Below are the code and all the weights of a small trained network. Each question names an input and a target symbol and asks about switching units off, where a switched-off unit gives its printed mean instead of its output.

import numpy as np


def w(rows, s, z=0):
    codes = np.array(rows[::2]) - 128.0
    scale = np.full(codes.shape[1], s)
    scale[-1] = z or s
    return codes * scale


def f(y):
    return np.maximum(y, 0)


def softmax(a):
    e = np.exp(a - a.max(-1, keepdims=True))
    return e / e.sum(-1, keepdims=True)


def log_softmax(a):
    a = a - a.max(-1, keepdims=True)
    return a - np.log(np.exp(a).sum(-1, keepdims=True))


def net(x, mask):
    ids = ['βγεζμφω'.index(c) for c in x.split()]
    T = len(ids)
    res = E[ids] + P[:T]
    u = 0
    for l in range(2):
        q, k, v = (res @ M[l].T for M in (Q, K, V))
        z = softmax(np.where(np.tri(T) > 0, q @ k.T / 3**0.5, -1e9)) @ v
        res = res + np.where(mask[u], z, O[l][:, -1]) @ O[l][:, :-1]
        u += 1
        y = f(res @ A[l][:, :-1].T + A[l][:, -1])
        res = res + np.where(mask[u : u + 12], y, B[l][:, -1]) @ B[l][:, :-1]
        u += 12
    return log_softmax(res[-1] @ U[:, :-1].T + U[:, -1])


Q, K, V, O, A, B = {}, {}, {}, {}, {}, {}
E = w([
[248,155,107],'β',
[37,116,218],'γ',
[87,72,140],'ε',
[172,150,4],'ζ',
[178,139,160],'μ',
[105,181,124],'φ',
[234,178,98],'ω',
],0.016)
P = w([
[182,177,142],'0',
[99,136,77],'1',
[247,54,178],'2',
[95,151,102],'3',
[164,152,149],'4',
[53,149,130],'5',
[164,122,155],'6',
[66,198,85],'7',
[119,175,135],'8',
[81,133,123],'9',
],0.012)
Q[0] = w([
[174,112,138],'0.h0',
[255,90,115],'0.h0',
[32,204,52],'0.h0',
],0.007)
K[0] = w([
[9,126,93],'0.h0',
[128,100,132],'0.h0',
[51,165,132],'0.h0',
],0.013)
V[0] = w([
[1,214,165],'0.h0',
[70,93,184],'0.h0',
[149,201,226],'0.h0',
],0.0081)
O[0] = w([
[163,24,150,34],'0.h0',
[158,78,89,3],'0.h0',
[148,2,243,99],'0.h0',
],0.0073,0.0041)
A[0] = w([
[83,109,206,254],'0.n0',
[22,45,109,47],'0.n1',
[96,149,114,184],'0.n2',
[73,102,202,147],'0.n3',
[177,150,170,100],'0.n4',
[164,185,39,159],'0.n5',
[35,106,70,98],'0.n6',
[2,71,96,58],'0.n7',
[58,168,154,69],'0.n8',
[119,230,129,132],'0.n9',
[70,138,50,240],'0.n10',
[192,35,96,91],'0.n11',
],0.0086,0.0027)
B[0] = w([
[177,88,95,171],'0.n0',
[103,232,49,151],'0.n1',
[172,127,188,168],'0.n2',
[86,36,156,158],'0.n3',
[112,129,154,151],'0.n4',
[99,142,218,254],'0.n5',
[108,88,235,166],'0.n6',
[208,254,120,157],'0.n7',
[81,97,119,156],'0.n8',
[110,126,168,223],'0.n9',
[49,175,139,214],'0.n10',
[179,127,156,140],'0.n11',
],0.0065,0.0098)
Q[1] = w([
[215,135,174],'1.h0',
[184,122,199],'1.h0',
[2,55,3],'1.h0',
],0.009)
K[1] = w([
[193,137,99],'1.h0',
[116,185,93],'1.h0',
[184,2,145],'1.h0',
],0.014)
V[1] = w([
[174,137,171],'1.h0',
[140,93,2],'1.h0',
[103,111,101],'1.h0',
],0.0048)
O[1] = w([
[167,255,83,142],'1.h0',
[184,230,120,1],'1.h0',
[25,192,15,105],'1.h0',
],0.0063,0.0068)
A[1] = w([
[83,93,164,5],'1.n0',
[149,169,250,83],'1.n1',
[164,86,128,205],'1.n2',
[109,81,152,197],'1.n3',
[193,112,61,107],'1.n4',
[170,129,190,10],'1.n5',
[74,115,165,237],'1.n6',
[89,106,148,68],'1.n7',
[103,70,134,122],'1.n8',
[52,165,135,226],'1.n9',
[176,83,135,113],'1.n10',
[177,87,213,17],'1.n11',
],0.014,0.0031)
B[1] = w([
[123,105,35,160],'1.n0',
[87,103,76,254],'1.n1',
[150,63,158,143],'1.n2',
[213,197,115,159],'1.n3',
[112,160,16,132],'1.n4',
[2,132,98,157],'1.n5',
[180,166,163,222],'1.n6',
[90,124,116,158],'1.n7',
[203,112,55,145],'1.n8',
[159,103,146,254],'1.n9',
[91,150,196,141],'1.n10',
[126,154,94,167],'1.n11',
],0.0068,0.013)
U = w([
[70,147,60,4],'β',
[126,100,58,170],'γ',
[207,153,189,228],'ε',
[203,253,123,106],'ζ',
[70,102,184,208],'μ',
[120,121,160,204],'φ',
[74,141,95,4],'ω',
],0.015,0.0028)

Each question gives the input, a string of symbols that net reads in full, and the target symbol t.
The units are the heads (3 rows each of Q, K, V and O) and the neurons (one row each of A and B). Each row of codes is followed by its name. A weight is (code - 128) times the scale printed after its matrix; where a second scale follows, it is the last column's (O, A, B and U).
mask holds one flag per unit, layer by layer, with each layer's heads first. A switched-off unit (its flag False) gives its mean, the last column of its rows in O or B, instead of its output. The means were averaged over made-up inputs and are rounded, as every weight is.
A unit's drop is (log p(t) with every unit on - log p(t) with that unit switched off) / (log p(t) with every unit on - log p(t) with every unit switched off).
The circuit of an input: a set's keep is (log p(t) with only the set's units on - log p(t) with every unit switched off) / (log p(t) with every unit on - log p(t) with every unit switched off). Starting from the 12 units with the biggest drops (on a tie, the unit counted first), units are removed one at a time, each time the one whose removal leaves the highest keep (on an exact tie, the one counted first), for as long as the keep stays at least 0.8.
units of the circuit, in order: the units of the circuit, biggest drop first
k most important neurons: the k neurons with the biggest drops, biggest first
k most important neurons of layer l: the k neurons of layer l with the biggest drops, biggest first
drop when u is switched off: that unit's drop, to one decimal
input ε ζ μ ζ φ ζ, target μ: units of the circuit, in order -> 0.n6, 0.n5, 0.n10, 1.n9
input ζ φ ε, target ε: 2 most important neurons -> 1.n1, 0.n5
input μ ω ε ζ φ γ ω ζ, target γ: most important neuron of layer 1 -> 1.n6
input ζ φ ζ ζ ω β, target μ: 2 most important neurons of layer 1 -> 1.n3, 1.n1
input γ ε ζ, target ζ: units of the circuit, in order -> 0.h0, 1.h0
input ε μ μ, target μ: 3 most important neurons of layer 1 -> 1.n5, 1.n10, 1.n2
input μ φ β μ ζ γ ε φ ζ, target γ: 4 most important neurons -> 1.n4, 1.n6, 0.n9, 0.n6
input ζ ζ γ φ ε, target ε: 2 most important neurons of layer 0 -> 0.n5, 0.n10
input ζ β β ζ ζ ζ ε ζ, target μ: 2 most important neurons of layer 0 -> 0.n5, 0.n6
input μ φ φ ε ζ ε γ μ φ, target ε: 2 most important neurons of layer 1 -> 1.n1, 1.n5
input ζ ζ ε ζ ζ ω, target μ: 2 most important neurons -> 0.n5, 0.n9
input ζ ζ γ, target γ: 2 most important neurons of layer 1 -> 1.n0, 1.n8
input μ ε ζ, target ζ: 2 most important neurons of layer 0 -> 0.n6, 0.n3
input μ ω ζ ζ φ β, target μ: most important neuron of layer 1 -> 1.n3
input ε ε ε ε, target ζ: drop when 0.n7 is switched off -> 0.2
input ω γ ω ζ β, target β: drop when 0.h0 is switched off -> 0.1
input ω ε β, target β: drop when 1.n1 is switched off -> 0.2
